B =
array([[6069, 5309, 4160, 6888, 6200, 9454, 6247, 6098, 6661],
       [7524, 7114, 7455, 4001, 6921, 5972, 8237, 6690, 7888],
       [4722, 7258, 5126, 8462, 7730, 7619, 7221, 7643, 6096],
       [7227, 5708, 8134, 5541, 4624, 4982, 8218, 7693, 5406],
       [5435, 4700, 5224, 8748, 4547, 5298, 5093, 5519, 5866],
       [6393, 5455, 7127, 6332, 4878, 3237, 4925, 4911, 6308],
       [5757, 5164, 4127, 6370, 6461, 8936, 5643, 5186, 7553],
       [5448, 5865, 6535, 6271, 6198, 8613, 8359, 8323, 5094],
       [8051, 5984, 3909, 7671, 5685, 8538, 6459, 6307, 6640],
       [5546, 6696, 6362, 8023, 6306, 6016, 9110, 8267, 6787],
       [6697, 5866, 7772, 3153, 6168, 5467, 5108, 4890, 6503]])
Rows and columns are counted from 1.
(1, 1) => 6069
(1, 8) => 6098
(7, 8) => 5186
(3, 8) => 7643
(5, 4) => 8748
(4, 2) => 5708
(5, 7) => 5093
(11, 5) => 6168
(3, 3) => 5126
(1, 3) => 4160
(7, 4) => 6370
(4, 4) => 5541
(8, 9) => 5094
(10, 9) => 6787
(10, 6) => 6016
(8, 3) => 6535
(1, 5) => 6200
(10, 4) => 8023
(9, 4) => 7671
(8, 7) => 8359
(8, 4) => 6271
(1, 4) => 6888
(3, 1) => 4722
(2, 7) => 8237
(11, 4) => 3153
(5, 1) => 5435
(6, 5) => 4878
(11, 2) => 5866
(6, 6) => 3237
(3, 9) => 6096
(2, 9) => 7888
(11, 1) => 6697
(11, 9) => 6503
(6, 9) => 6308
(10, 1) => 5546

arr =
[[-0.84 -2.19  3.09 -0.54  5.92]
 [-0.10  0.75  2.29 -0.34  0.04]
 [ 0.01 -0.05 -0.04  0.00  0.06]]
Rows and columns are counted from 1.
(1, 1)	-0.84
(2, 5)	0.04
(1, 3)	3.09
(3, 3)	-0.04
(1, 2)	-2.19
(2, 2)	0.75
(3, 2)	-0.05
(3, 4)	0.00
(1, 4)	-0.54

W =
[[-28  29  -5 -12  21 -26   1]
 [ -9  20 -30   8  20 -25  17]
 [-37  -3 -19   6  13 -29  -8]
 [-16  37   8 -22  18 -16   3]
 [-28  20 -18  -2  21 -30   3]
 [ 12  13 -35  17  13 -15  25]
 [ 13  25 -27   7  17 -14  27]
 [ 25  26 -22   6  12  -5  30]
 [ 21  39   9 -17  10   4  20]
 [ 22  24 -24   8  13  -6  29]]
Indices start at 1.
(1, 1)	-28
(8, 4)	6
(9, 5)	10
(7, 3)	-27
(5, 2)	20
(6, 1)	12
(4, 4)	-22
(2, 6)	-25
(4, 5)	18
(8, 1)	25
(9, 1)	21
(7, 4)	7
(10, 1)	22
(3, 4)	6
(8, 5)	12
(1, 6)	-26
(6, 6)	-15
(5, 1)	-28
(2, 1)	-9
(3, 2)	-3
(9, 2)	39
(9, 7)	20
(3, 6)	-29

X =
[[-1.09 -0.04 -1.44  0.59  0.39 -0.43  1.09  0.00 -1.68  2.24  0.59 -0.73
  -0.77  0.97 -0.06]
 [-0.05 -0.02 -0.08  0.07  0.03  0.00  0.05 -0.01 -0.09  0.10  0.04 -0.05
  -0.01  0.06  0.01]
 [-2.24 -0.08 -2.93  1.20  0.80 -0.83  2.20 -0.01 -3.45  4.66  1.17 -1.51
  -1.57  2.04 -0.09]
 [-2.50  0.02  2.79 -0.36 -2.18 -0.06 -0.01  0.98  0.23  1.01  0.47 -0.74
  -0.36  0.34  0.43]
 [ 0.01  0.01  0.11  0.19 -0.19  0.33 -0.01 -0.08  0.18  0.06  0.00  0.21
   0.17 -0.16 -0.01]
 [-0.79 -0.04 -1.04  0.41  0.29 -0.28  0.77 -0.01 -1.22  1.63  0.42 -0.50
  -0.57  0.74 -0.06]
 [ 0.42 -0.18  1.29  3.02 -2.68  4.38 -0.10 -0.37  2.81  0.70  0.57  3.06
   2.46 -2.26  0.03]
 [-0.83 -0.01  0.94 -0.13 -0.74 -0.01 -0.01  0.32  0.10  0.36  0.15 -0.25
  -0.15  0.09  0.15]
 [-0.19 -0.03 -0.26  0.12  0.08 -0.07  0.19  0.01 -0.31  0.39  0.10 -0.12
  -0.12  0.17 -0.01]
 [-2.12 -0.05 -2.80  1.13  0.79 -0.82  2.13  0.02 -3.36  4.47  1.09 -1.45
  -1.53  1.94 -0.08]
 [-0.63 -0.03 -0.78  0.34  0.22 -0.25  0.62  0.01 -0.96  1.25  0.33 -0.41
  -0.42  0.57  0.00]
 [-0.84  0.03  0.89 -0.12 -0.68  0.02 -0.01  0.29  0.07  0.32  0.14 -0.24
  -0.13  0.09  0.14]
 [ 0.02 -0.02  0.13  0.34 -0.29  0.48 -0.03 -0.02  0.35  0.07  0.10  0.34
   0.27 -0.25 -0.01]
 [-2.26 -0.07 -2.97  1.18  0.84 -0.89  2.28  0.01 -3.55  4.75  1.17 -1.53
  -1.65  2.09 -0.08]
 [-4.10  0.07  4.54 -0.59 -3.52 -0.05  0.01  1.54  0.43  1.64  0.73 -1.22
  -0.61  0.53  0.67]]
Indices start at 1.
row 1 col 1 -> -1.09
row 4 col 10 -> 1.01
row 14 col 6 -> -0.89
row 11 col 1 -> -0.63
row 10 col 11 -> 1.09
row 13 col 7 -> -0.03
row 13 col 9 -> 0.35
row 6 col 13 -> -0.57
row 14 col 1 -> -2.26
row 6 col 2 -> -0.04
row 10 col 2 -> -0.05
row 15 col 4 -> -0.59
row 3 col 4 -> 1.20
row 4 col 9 -> 0.23
row 6 col 7 -> 0.77
row 4 col 8 -> 0.98
row 5 col 15 -> -0.01
row 11 col 4 -> 0.34
row 12 col 5 -> -0.68
row 14 col 13 -> -1.65
row 5 col 2 -> 0.01
row 11 col 5 -> 0.22
row 7 col 9 -> 2.81
row 5 col 14 -> -0.16
row 2 col 9 -> -0.09
row 1 col 14 -> 0.97
row 6 col 4 -> 0.41
row 15 col 11 -> 0.73
row 3 col 9 -> -3.45
row 2 col 2 -> -0.02
row 12 col 6 -> 0.02
row 13 col 15 -> -0.01
row 1 col 7 -> 1.09
row 4 col 6 -> -0.06
row 4 col 3 -> 2.79
row 2 col 6 -> 0.00
row 9 col 13 -> -0.12
